Below is a small trained network, with its code and all its weights. Each question gives an input and a class and asks what happens when units are switched off, that is, made to give their printed mean instead of their output.

import numpy as np


def w(rows, s, z=0):
    codes = np.array(rows[::2]) - 128.0
    scale = np.full(codes.shape[1], s)
    scale[-1] = z or s
    return codes * scale


def f(y):
    return y / 2 * (1 + np.tanh(0.7978845608 * (y + 0.044715 * y**3)))


def log_softmax(a):
    a = a - a.max(-1, keepdims=True)
    return a - np.log(np.exp(a).sum(-1, keepdims=True))


def net(x, mask):
    res = np.array(x, float).reshape(1, 8) / 4 @ E
    y = f(res @ A[0][:, :-1].T + A[0][:, -1])
    res = res + np.where(mask, y, B[0][:, -1]) @ B[0][:, :-1]
    return log_softmax(res[-1] @ U[:, :-1].T + U[:, -1])


A, B = {}, {}
E = w([
[156,154,178,122,135,153,44],'x0',
[199,185,131,120,3,123,89],'x1',
[204,127,79,59,200,159,174],'x2',
[128,155,225,83,147,74,163],'x3',
[132,70,122,81,141,165,85],'x4',
[72,248,148,78,111,191,159],'x5',
[70,138,195,94,87,178,246],'x6',
[49,171,155,159,135,211,105],'x7',
],0.0045)
A[0] = w([
[129,125,199,57,149,119,152,150],'neuron 1',
[109,137,142,99,159,133,156,101],'neuron 2',
[115,132,173,71,159,107,144,171],'neuron 3',
[113,192,163,135,43,117,130,187],'neuron 4',
[110,40,64,114,101,132,134,214],'neuron 5',
[114,117,153,174,135,144,105,224],'neuron 6',
[130,121,133,147,130,132,136,152],'neuron 7',
[153,211,34,100,167,163,98,166],'neuron 8',
[198,95,115,134,128,43,20,149],'neuron 9',
[72,82,98,128,102,108,178,158],'neuron 10',
[97,218,173,142,18,103,131,190],'neuron 11',
[147,126,113,118,140,57,73,172],'neuron 12',
[121,166,128,123,157,145,115,104],'neuron 13',
[75,142,150,121,69,199,16,175],'neuron 14',
[248,130,118,89,81,176,125,238],'neuron 15',
[137,144,129,107,125,119,115,252],'neuron 16',
[124,96,91,90,136,114,106,204],'neuron 17',
[107,159,151,132,167,146,143,124],'neuron 18',
],0.014,0.0032)
B[0] = w([
[72,141,99,106,88,90,132,180],'neuron 1',
[117,138,102,121,109,79,116,147],'neuron 2',
[85,125,58,108,99,113,134,170],'neuron 3',
[141,178,152,101,100,140,162,219],'neuron 4',
[190,143,106,146,105,175,131,200],'neuron 5',
[95,103,45,130,114,193,122,167],'neuron 6',
[132,125,109,130,126,142,119,134],'neuron 7',
[98,181,103,92,194,169,134,207],'neuron 8',
[254,113,132,179,148,115,131,243],'neuron 9',
[174,126,72,156,80,168,113,171],'neuron 10',
[148,193,130,96,82,162,165,254],'neuron 11',
[172,136,74,144,158,144,143,184],'neuron 12',
[120,116,124,122,160,140,124,141],'neuron 13',
[48,86,184,114,112,206,105,228],'neuron 14',
[168,160,143,138,68,180,146,221],'neuron 15',
[126,130,78,125,117,169,136,166],'neuron 16',
[135,152,116,142,117,138,144,170],'neuron 17',
[126,109,62,128,134,121,113,156],'neuron 18',
],0.029,0.0079)
U = w([
[49,71,166,117,166,175,28,115],'0',
[104,152,97,95,239,78,125,121],'1',
[229,107,121,254,146,111,127,133],'2',
[116,90,234,131,167,53,121,49],'3',
[133,97,196,128,155,41,122,19],'4',
[120,117,214,124,159,72,104,2],'5',
[54,70,101,102,114,12,95,100],'6',
[135,211,134,71,70,170,187,230],'7',
],0.0054,0.0018)

Each question gives the input, the list of numbers given to net, and the class t.
The units are the neurons (one row each of A and B). Each row of codes is followed by its name. A weight is (code - 128) times the scale printed after its matrix; where a second scale follows, it is the last column's (A, B and U).
mask holds one flag per neuron, in row order. A switched-off neuron (its flag False) gives its mean, the last column of its row in B, instead of its output. The means were averaged over made-up inputs and are rounded, as every weight is.
A unit's drop is (log p(t) with every unit on - log p(t) with that unit switched off) / (log p(t) with every unit on - log p(t) with every unit switched off).
The circuit of an input: a set's keep is (log p(t) with only the set's units on - log p(t) with every unit switched off) / (log p(t) with every unit on - log p(t) with every unit switched off). Starting from the 12 units with the biggest drops (on a tie, the unit counted first), units are removed one at a time, each time the one whose removal leaves the highest keep (on an exact tie, the one counted first), for as long as the keep stays at least 0.8.
units of the circuit, in order: the units of the circuit, biggest drop first
unit that matters most: the unit with the biggest drop
top k neurons: the k neurons with the biggest drops, biggest first
drop when u is switched off: that unit's drop, to one decimal
input [-6,-2,5,2,8,-5,-1,3], class 2: unit that matters most : neuron 11
input [8,-2,7,-5,-7,-8,5,8], class 0: top 2 neurons : (neuron 9; neuron 11)
input [-4,2,2,-4,6,8,-8,5], class 0: units of the circuit, in order : (neuron 14; neuron 11)
input [0,-1,5,0,-2,7,-8,0], class 1: units of the circuit, in order : (neuron 11; neuron 8; neuron 4)
input [1,2,6,-6,5,3,1,8], class 0: top 2 neurons : (neuron 14; neuron 11)
input [-7,1,-4,-5,3,1,-1,5], class 0: top 2 neurons : (neuron 14; neuron 15)
input [-2,-3,3,-3,8,6,5,3], class 1: top 2 neurons : (neuron 11; neuron 15)
input [0,5,0,3,1,0,-8,2], class 2: drop when neuron 9 is switched off : 0.6
input [3,8,7,-7,-6,-8,-8,-7], class 2: drop when neuron 9 is switched off : 0.1
input [-5,5,4,-3,3,-5,-7,8], class 2: drop when neuron 9 is switched off : 0.2
input [-8,-2,5,-4,5,-1,0,-7], class 2: drop when neuron 11 is switched off : 0.2
